Below is a small trained network, with its code and all its weights. Each question gives an input and a target symbol and asks what happens when units are switched off, that is, made to give their printed mean instead of their output.

import numpy as np


def w(rows, s, z=0):
    codes = np.array(rows[::2]) - 128.0
    scale = np.full(codes.shape[1], s)
    scale[-1] = z or s
    return codes * scale


def norm(h):
    return h / np.sqrt((h * h).mean(-1, keepdims=True) + 1e-5)


def f(y):
    return y / 2 * (1 + np.tanh(0.7978845608 * (y + 0.044715 * y**3)))


def softmax(a):
    e = np.exp(a - a.max(-1, keepdims=True))
    return e / e.sum(-1, keepdims=True)


def log_softmax(a):
    a = a - a.max(-1, keepdims=True)
    return a - np.log(np.exp(a).sum(-1, keepdims=True))


def net(x, mask):
    ids = ['βεηθλμξστφψ'.index(c) for c in x.split()]
    T = len(ids)
    res = E[ids] + P[:T]
    r = norm(res)
    for j in range(3):
        rows = slice(4 * j, 4 * j + 4)
        q, k, v = (r @ M[0][rows].T for M in (Q, K, V))
        z = softmax(np.where(np.tri(T) > 0, q @ k.T / 4**0.5, -1e9)) @ v
        o = O[0][rows]
        res = res + np.where(mask[j], z, o[:, -1]) @ o[:, :-1]
    y = f(norm(res) @ A[0][:, :-1].T + A[0][:, -1])
    res = res + np.where(mask[3:19], y, B[0][:, -1]) @ B[0][:, :-1]
    return log_softmax(norm(res)[-1] @ U[:, :-1].T + U[:, -1])


Q, K, V, O, A, B = {}, {}, {}, {}, {}, {}
E = w([
[118,135,113],'β',
[122,154,133],'ε',
[20,117,121],'η',
[179,172,117],'θ',
[179,171,118],'λ',
[106,147,130],'μ',
[84,140,169],'ξ',
[93,120,182],'σ',
[87,110,3],'τ',
[148,145,201],'φ',
[112,162,111],'ψ',
],0.023)
P = w([
[135,23,102],'0',
[3,157,183],'1',
[10,155,173],'2',
[15,155,165],'3',
[18,152,160],'4',
[22,153,153],'5',
],0.006)
Q[0] = w([
[87,147,44],'head 0',
[113,92,237],'head 0',
[124,134,63],'head 0',
[121,100,211],'head 0',
[140,63,157],'head 1',
[77,87,141],'head 1',
[103,178,106],'head 1',
[117,136,82],'head 1',
[150,125,208],'head 2',
[104,115,176],'head 2',
[140,101,120],'head 2',
[138,131,2],'head 2',
],0.022)
K[0] = w([
[158,48,122],'head 0',
[12,181,143],'head 0',
[136,50,136],'head 0',
[93,175,151],'head 0',
[151,88,171],'head 1',
[64,134,168],'head 1',
[136,133,77],'head 1',
[143,113,71],'head 1',
[153,170,100],'head 2',
[72,176,88],'head 2',
[130,139,32],'head 2',
[139,3,80],'head 2',
],0.016)
V[0] = w([
[228,63,213],'head 0',
[240,29,90],'head 0',
[219,165,84],'head 0',
[180,110,79],'head 0',
[95,124,201],'head 1',
[113,251,28],'head 1',
[2,83,95],'head 1',
[139,27,47],'head 1',
[144,111,154],'head 2',
[69,212,128],'head 2',
[116,42,122],'head 2',
[166,83,50],'head 2',
],0.0075)
O[0] = w([
[127,176,179,20],'head 0',
[65,2,218,2],'head 0',
[218,105,166,76],'head 0',
[164,20,145,83],'head 0',
[117,215,203,145],'head 1',
[206,44,177,250],'head 1',
[197,145,149,230],'head 1',
[125,111,124,60],'head 1',
[64,101,150,107],'head 2',
[142,29,67,251],'head 2',
[66,186,174,72],'head 2',
[84,202,130,32],'head 2',
],0.0049,0.0045)
A[0] = w([
[108,120,71,150],'neuron 0',
[145,136,143,86],'neuron 1',
[54,127,168,117],'neuron 2',
[151,149,234,69],'neuron 3',
[149,86,74,161],'neuron 4',
[171,129,154,141],'neuron 5',
[187,134,168,155],'neuron 6',
[46,72,109,3],'neuron 7',
[127,143,175,99],'neuron 8',
[8,110,77,97],'neuron 9',
[159,146,180,105],'neuron 10',
[133,187,159,139],'neuron 11',
[138,122,141,108],'neuron 12',
[163,130,254,141],'neuron 13',
[154,104,171,100],'neuron 14',
[199,166,110,55],'neuron 15',
],0.016,0.0054)
B[0] = w([
[225,117,132,187],'neuron 0',
[94,127,134,119],'neuron 1',
[224,120,224,181],'neuron 2',
[186,164,107,156],'neuron 3',
[126,219,96,196],'neuron 4',
[55,131,138,155],'neuron 5',
[77,94,155,178],'neuron 6',
[92,52,65,152],'neuron 7',
[126,160,125,130],'neuron 8',
[3,117,192,253],'neuron 9',
[139,85,172,142],'neuron 10',
[173,130,139,184],'neuron 11',
[83,167,131,121],'neuron 12',
[221,125,97,189],'neuron 13',
[74,52,139,142],'neuron 14',
[67,134,134,166],'neuron 15',
],0.0071,0.0072)
U = w([
[53,62,176,97],'β',
[127,136,110,110],'ε',
[99,154,111,71],'η',
[161,59,150,253],'θ',
[161,75,158,220],'λ',
[102,145,123,153],'μ',
[112,153,140,117],'ξ',
[112,158,251,35],'σ',
[87,71,48,148],'τ',
[223,159,202,51],'φ',
[207,138,53,121],'ψ',
],0.024,0.0057)

Each question gives the input, a string of symbols that net reads in full, and the target symbol t.
The units are the heads (4 rows each of Q, K, V and O) and the neurons (one row each of A and B). Each row of codes is followed by its name. A weight is (code - 128) times the scale printed after its matrix; where a second scale follows, it is the last column's (O, A, B and U).
mask holds one flag per unit, heads first, then neurons. A switched-off unit (its flag False) gives its mean, the last column of its rows in O or B, instead of its output. The means were averaged over made-up inputs and are rounded, as every weight is.
A unit's drop is (log p(t) with every unit on - log p(t) with that unit switched off) / (log p(t) with every unit on - log p(t) with every unit switched off).
The circuit of an input: a set's keep is (log p(t) with only the set's units on - log p(t) with every unit switched off) / (log p(t) with every unit on - log p(t) with every unit switched off). Starting from the 12 units with the biggest drops (on a tie, the unit counted first), units are removed one at a time, each time the one whose removal leaves the highest keep (on an exact tie, the one counted first), for as long as the keep stays at least 0.8.
circuit, biggest first: the units of the circuit, biggest drop first
most important unit: the unit with the biggest drop
top k neurons: the k neurons with the biggest drops, biggest first
heads that matter: for each layer, one digit per head in row order, 1 if its drop is at least 0.15 and else 0, layers parted by /
drop when u is switched off: that unit's drop, to one decimal
input τ τ ξ ψ θ, target τ: most important unit -> neuron 2
input λ ψ θ, target λ: circuit, biggest first -> head 0; head 1
input σ τ ξ φ λ, target σ: heads that matter -> 101
input ψ ε φ θ ξ θ, target ψ: heads that matter -> 111
input τ σ ψ φ, target φ: top 3 neurons -> neuron 9; neuron 11; neuron 4
input φ η θ τ θ ψ, target φ: heads that matter -> 111
input φ λ β, target φ: heads that matter -> 110
input τ λ λ, target τ: heads that matter -> 110
input σ τ τ θ λ θ, target σ: heads that matter -> 111
input τ ψ ψ, target τ: heads that matter -> 110
input ψ θ ψ, target ψ: heads that matter -> 000
input β η ψ η ξ θ, target β: heads that matter -> 110
input ψ σ β φ λ, target ψ: top 3 neurons -> neuron 9; neuron 2; neuron 4
input σ σ β, target σ: most important unit -> head 1
input ψ ψ ξ λ θ, target ψ: heads that matter -> 110
input ψ φ ξ ψ θ λ, target ψ: top 2 neurons -> neuron 9; neuron 4
input ψ β μ, target ψ: heads that matter -> 010
input σ ψ η ψ θ, target σ: heads that matter -> 011
input λ λ θ, target λ: top 2 neurons -> neuron 13; neuron 9
input φ σ β, target φ: most important unit -> head 1
input β τ μ ψ λ, target β: top 3 neurons -> neuron 6; neuron 5; neuron 15
input θ η τ β, target θ: top 2 neurons -> neuron 9; neuron 13
input ψ η ψ, target ψ: drop when neuron 0 is switched off -> 0.1
input τ λ β, target τ: drop when head 1 is switched off -> 0.3
